Below is a small trained network, with its code and all its weights. Each question gives an input and a class and asks what happens when units are switched off, that is, made to give their printed mean instead of their output.

import numpy as np


def w(rows, s, z=0):
    codes = np.array(rows[::2]) - 128.0
    scale = np.full(codes.shape[1], s)
    scale[-1] = z or s
    return codes * scale


def norm(h):
    return h / np.sqrt((h * h).mean(-1, keepdims=True) + 1e-5)


def f(y):
    return y / 2 * (1 + np.tanh(0.7978845608 * (y + 0.044715 * y**3)))


def log_softmax(a):
    a = a - a.max(-1, keepdims=True)
    return a - np.log(np.exp(a).sum(-1, keepdims=True))


def net(x, mask):
    res = np.array(x, float).reshape(1, 5) / 4 @ E
    u = 0
    for l in range(3):
        y = f(norm(res) @ A[l][:, :-1].T + A[l][:, -1])
        res = res + np.where(mask[u : u + 10], y, B[l][:, -1]) @ B[l][:, :-1]
        u += 10
    return log_softmax(norm(res)[-1] @ U[:, :-1].T + U[:, -1])


A, B = {}, {}
E = w([
[255,56,59],'x0',
[28,36,72],'x1',
[157,29,199],'x2',
[150,162,106],'x3',
[100,155,253],'x4',
],0.0066)
A[0] = w([
[236,91,138,252],'0.n0',
[48,129,230,89],'0.n1',
[107,3,92,182],'0.n2',
[216,47,149,90],'0.n3',
[31,79,20,5],'0.n4',
[133,193,86,223],'0.n5',
[122,56,195,185],'0.n6',
[112,149,121,87],'0.n7',
[230,169,113,25],'0.n8',
[151,14,150,86],'0.n9',
],0.011,0.0026)
B[0] = w([
[241,168,130,248],'0.n0',
[113,163,198,229],'0.n1',
[147,1,165,253],'0.n2',
[222,182,165,209],'0.n3',
[25,90,95,216],'0.n4',
[76,200,135,199],'0.n5',
[158,129,219,210],'0.n6',
[91,132,120,125],'0.n7',
[161,161,53,186],'0.n8',
[175,81,153,208],'0.n9',
],0.0089,0.005)
A[1] = w([
[86,172,145,69],'1.n0',
[115,169,115,62],'1.n1',
[148,118,76,2],'1.n2',
[97,97,162,158],'1.n3',
[120,72,78,25],'1.n4',
[107,123,170,35],'1.n5',
[139,199,119,91],'1.n6',
[129,2,70,29],'1.n7',
[153,112,142,6],'1.n8',
[158,125,173,23],'1.n9',
],0.0097,0.0029)
B[1] = w([
[78,183,127,173],'1.n0',
[2,119,95,126],'1.n1',
[116,130,137,81],'1.n2',
[64,155,222,210],'1.n3',
[70,69,155,115],'1.n4',
[128,142,129,117],'1.n5',
[48,167,53,221],'1.n6',
[38,122,74,250],'1.n7',
[152,25,123,87],'1.n8',
[132,125,124,137],'1.n9',
],0.004,0.0019)
A[2] = w([
[129,106,164,48],'2.n0',
[48,94,99,40],'2.n1',
[87,18,11,146],'2.n2',
[145,111,163,82],'2.n3',
[156,219,121,210],'2.n4',
[192,202,88,145],'2.n5',
[89,139,198,140],'2.n6',
[164,96,64,137],'2.n7',
[131,81,51,103],'2.n8',
[161,84,140,2],'2.n9',
],0.011,0.0041)
B[2] = w([
[108,128,187,121],'2.n0',
[170,107,122,147],'2.n1',
[94,2,105,206],'2.n2',
[158,154,140,133],'2.n3',
[82,151,31,253],'2.n4',
[133,91,62,217],'2.n5',
[91,247,130,190],'2.n6',
[104,67,140,152],'2.n7',
[108,88,137,140],'2.n8',
[149,116,183,121],'2.n9',
],0.0094,0.0053)
U = w([
[80,194,214,131],'0',
[235,55,168,140],'1',
[43,191,107,144],'2',
[213,149,41,164],'3',
[71,2,89,243],'4',
[118,92,215,4],'5',
[96,143,42,54],'6',
],0.022,0.0044)

Each question gives the input, the list of numbers given to net, and the class t.
The units are the neurons (one row each of A and B). Each row of codes is followed by its name. A weight is (code - 128) times the scale printed after its matrix; where a second scale follows, it is the last column's (A, B and U).
mask holds one flag per neuron, layer by layer. A switched-off neuron (its flag False) gives its mean, the last column of its row in B, instead of its output. The means were averaged over made-up inputs and are rounded, as every weight is.
A unit's drop is (log p(t) with every unit on - log p(t) with that unit switched off) / (log p(t) with every unit on - log p(t) with every unit switched off).
The circuit of an input: a set's keep is (log p(t) with only the set's units on - log p(t) with every unit switched off) / (log p(t) with every unit on - log p(t) with every unit switched off). Starting from the 12 units with the biggest drops (on a tie, the unit counted first), units are removed one at a time, each time the one whose removal leaves the highest keep (on an exact tie, the one counted first), for as long as the keep stays at least 0.8.
circuit, biggest first: the units of the circuit, biggest drop first
most important unit: the unit with the biggest drop
top k neurons: the k neurons with the biggest drops, biggest first
top k neurons in layer l: the k neurons of layer l with the biggest drops, biggest first
drop of u: that unit's drop, to one decimal
input [-8,2,4,-1,-5], class 0: most important unit : 0.n1
input [4,-1,-5,7,-1], class 6: circuit, biggest first : 2.n4, 0.n5
input [-6,8,-5,-5,3], class 0: top 2 neurons : 0.n1, 2.n4
input [-7,-6,4,7,-5], class 2: circuit, biggest first : 0.n0, 0.n3
input [-8,-6,1,7,2], class 2: circuit, biggest first : 0.n2, 2.n4
input [-7,-7,-7,5,5], class 2: circuit, biggest first : 2.n4, 0.n6
input [3,-8,8,8,5], class 3: circuit, biggest first : 0.n2, 0.n8, 2.n4
input [-6,4,8,3,-4], class 5: circuit, biggest first : 0.n6, 2.n4
input [-6,8,6,-4,3], class 0: circuit, biggest first : 0.n1, 2.n6
input [-4,-8,4,4,0], class 3: top 2 neurons in layer 0 : 0.n4, 0.n8
input [8,5,-2,1,2], class 1: top 4 neurons : 0.n3, 0.n0, 2.n4, 0.n9
input [-8,8,7,-8,-1], class 0: top 2 neurons in layer 0 : 0.n1, 0.n6
input [-6,3,-2,6,-7], class 4: top 2 neurons : 2.n2, 0.n4
input [-5,1,7,-4,4], class 0: circuit, biggest first : 2.n6
input [-2,-7,-7,6,-4], class 6: top 2 neurons in layer 2 : 2.n4, 2.n5
input [-6,6,5,-7,6], class 0: top 2 neurons in layer 2 : 2.n6, 2.n2
input [1,0,-5,-5,-4], class 4: drop of 2.n2 : 0.1
input [-6,-6,1,8,-1], class 2: drop of 0.n0 : 0.1
input [-2,0,8,4,-8], class 1: drop of 0.n3 : 0.2
input [2,-3,-7,4,-1], class 6: drop of 2.n2 : -0.1
